Here is a tiny trained network, its code and every weight. The questions are about switching its units off for an input and a class, where a switched-off unit gives its printed mean instead of its output.

import numpy as np


def w(rows, s, z=0):
    codes = np.array(rows[::2]) - 128.0
    scale = np.full(codes.shape[1], s)
    scale[-1] = z or s
    return codes * scale


def norm(h):
    return h / np.sqrt((h * h).mean(-1, keepdims=True) + 1e-5)


def f(y):
    return np.maximum(y, 0)


def log_softmax(a):
    a = a - a.max(-1, keepdims=True)
    return a - np.log(np.exp(a).sum(-1, keepdims=True))


def net(x, mask):
    res = np.array(x, float).reshape(1, 6) / 4 @ E
    u = 0
    for l in range(2):
        y = f(norm(res) @ A[l][:, :-1].T + A[l][:, -1])
        res = res + np.where(mask[u : u + 12], y, B[l][:, -1]) @ B[l][:, :-1]
        u += 12
    return log_softmax(norm(res)[-1] @ U[:, :-1].T + U[:, -1])


A, B = {}, {}
E = w([
[60,45,68,115,182,83,199,164,73],'x0',
[186,146,134,171,176,2,71,193,156],'x1',
[232,140,138,108,70,102,253,142,96],'x2',
[134,137,151,118,112,137,110,140,91],'x3',
[122,90,243,108,184,148,173,152,201],'x4',
[54,175,175,228,107,111,175,113,117],'x5',
],0.0059)
A[0] = w([
[138,144,193,232,87,137,142,139,89,92],'L0N1',
[198,174,138,180,154,51,92,167,124,4],'L0N2',
[230,64,95,12,72,115,104,131,119,85],'L0N3',
[170,214,167,146,87,166,88,78,205,41],'L0N4',
[243,136,139,190,84,161,80,74,170,63],'L0N5',
[72,132,173,166,116,33,179,10,54,89],'L0N6',
[171,102,191,82,156,162,133,188,136,77],'L0N7',
[171,189,1,120,71,118,96,87,106,53],'L0N8',
[163,174,128,97,116,156,195,64,132,120],'L0N9',
[220,145,118,115,81,118,228,176,114,26],'L0N10',
[182,98,177,120,212,159,117,139,147,88],'L0N11',
[135,148,76,117,250,146,97,96,178,153],'L0N12',
],0.0077,0.0042)
B[0] = w([
[158,153,74,168,147,183,161,109,187,200],'L0N1',
[10,122,94,50,59,105,130,150,196,211],'L0N2',
[163,165,72,213,109,185,175,126,165,254],'L0N3',
[120,50,101,134,182,122,171,187,40,218],'L0N4',
[111,81,115,158,139,136,199,190,79,219],'L0N5',
[183,157,73,158,166,148,128,121,134,220],'L0N6',
[113,149,100,90,207,143,138,99,155,179],'L0N7',
[104,222,147,78,229,71,123,57,67,249],'L0N8',
[84,108,176,98,74,127,107,76,122,210],'L0N9',
[133,24,186,252,93,65,2,96,151,226],'L0N10',
[164,169,143,132,112,110,146,70,128,180],'L0N11',
[131,126,116,134,107,156,99,138,114,218],'L0N12',
],0.0086,0.0052)
A[1] = w([
[96,134,112,127,76,221,179,39,86,148],'L1N1',
[87,121,142,130,130,202,17,129,114,88],'L1N2',
[106,145,124,189,155,109,151,146,120,62],'L1N3',
[136,155,130,161,138,176,143,90,165,167],'L1N4',
[66,154,111,169,195,157,2,124,155,1],'L1N5',
[152,148,103,133,151,49,97,204,187,120],'L1N6',
[138,130,65,120,188,103,133,215,182,43],'L1N7',
[158,117,201,128,207,146,154,128,169,87],'L1N8',
[116,18,68,155,193,132,89,175,96,112],'L1N9',
[229,98,62,71,157,165,61,149,121,125],'L1N10',
[159,156,128,121,33,68,159,123,144,107],'L1N11',
[150,100,231,95,183,157,182,104,229,118],'L1N12',
],0.0082,0.0028)
B[1] = w([
[110,93,161,43,130,91,101,223,176,254],'L1N1',
[147,2,159,125,88,40,133,94,170,183],'L1N2',
[213,158,156,96,151,228,164,134,198,178],'L1N3',
[116,190,101,133,124,122,92,166,196,196],'L1N4',
[171,121,190,194,87,134,109,58,135,216],'L1N5',
[40,83,145,8,99,165,86,139,102,209],'L1N6',
[130,110,129,43,118,198,145,150,138,195],'L1N7',
[130,187,87,177,164,128,120,74,55,164],'L1N8',
[221,122,143,169,125,100,195,170,67,219],'L1N9',
[126,219,191,219,104,169,207,161,215,182],'L1N10',
[106,98,252,126,135,149,112,49,125,158],'L1N11',
[108,182,41,116,127,69,63,93,16,188],'L1N12',
],0.0075,0.0073)
U = w([
[153,36,183,195,94,84,80,60,134,157],'0',
[90,211,76,104,185,116,90,63,28,97],'1',
[58,85,129,18,80,132,103,180,174,230],'2',
[163,89,124,129,161,141,202,204,47,104],'3',
[147,197,89,164,119,184,151,142,252,6],'4',
],0.013,0.0014)

Each question gives the input, the list of numbers given to net, and the class t.
The units are the neurons (one row each of A and B). Each row of codes is followed by its name. A weight is (code - 128) times the scale printed after its matrix; where a second scale follows, it is the last column's (A, B and U).
mask holds one flag per neuron, layer by layer. A switched-off neuron (its flag False) gives its mean, the last column of its row in B, instead of its output. The means were averaged over made-up inputs and are rounded, as every weight is.
A unit's drop is (log p(t) with every unit on - log p(t) with that unit switched off) / (log p(t) with every unit on - log p(t) with every unit switched off).
The circuit of an input: a set's keep is (log p(t) with only the set's units on - log p(t) with every unit switched off) / (log p(t) with every unit on - log p(t) with every unit switched off). Starting from the 12 units with the biggest drops (on a tie, the unit counted first), units are removed one at a time, each time the one whose removal leaves the highest keep (on an exact tie, the one counted first), for as long as the keep stays at least 0.8.
circuit, biggest first: the units of the circuit, biggest drop first
top k neurons: the k neurons with the biggest drops, biggest first
k most important neurons of layer l: the k neurons of layer l with the biggest drops, biggest first
input [6,7,-8,2,3,-3], class 0: most important neuron of layer 0 : [L0N12]
input [7,-1,-6,-6,5,-5], class 3: top 4 neurons : [L1N9, L0N10, L0N9, L0N8]
input [5,-5,5,2,-6,6], class 1: 2 most important neurons of layer 0 : [L0N3, L0N6]
input [5,-2,-2,6,6,-8], class 4: top 2 neurons : [L1N10, L0N3]
input [2,-6,-1,-6,7,-8], class 4: top 2 neurons : [L0N3, L0N8]
input [-2,6,0,0,-2,-7], class 4: top 3 neurons : [L0N3, L1N10, L1N1]
input [2,-5,3,-1,-2,6], class 4: top 4 neurons : [L0N6, L0N1, L1N6, L0N2]
input [-8,8,4,-8,8,8], class 1: circuit, biggest first : [L1N12, L1N8]
input [-7,-6,1,7,6,5], class 3: 4 most important neurons of layer 0 : [L0N4, L0N8, L0N2, L0N5]
input [2,-6,-2,7,0,7], class 4: top 2 neurons : [L0N6, L0N1]
input [-7,-5,-5,7,1,-4], class 3: circuit, biggest first : [L0N4, L1N9]
input [4,5,-3,-6,4,3], class 2: 2 most important neurons of layer 1 : [L1N6, L1N7]
input [2,-7,-6,6,-5,3], class 2: 4 most important neurons of layer 1 : [L1N1, L1N9, L1N8, L1N11]
input [-6,-1,-7,-2,5,-1], class 0: circuit, biggest first : [L1N5]
input [-4,8,4,-4,2,8], class 2: top 3 neurons : [L0N2, L1N6, L0N3]
input [-1,1,5,0,-6,-5], class 1: 2 most important neurons of layer 1 : [L1N2, L1N5]
input [-5,5,3,-4,4,2], class 2: top 2 neurons : [L0N2, L1N6]
input [-3,-3,4,4,3,-6], class 4: 2 most important neurons of layer 0 : [L0N3, L0N7]
input [-2,7,6,-7,3,-7], class 2: top 4 neurons : [L0N2, L1N6, L0N6, L0N1]
input [-1,-6,6,-3,8,-3], class 1: most important neuron of layer 0 : [L0N7]
input [5,6,-8,8,8,-8], class 0: 4 most important neurons of layer 1 : [L1N5, L1N2, L1N10, L1N9]
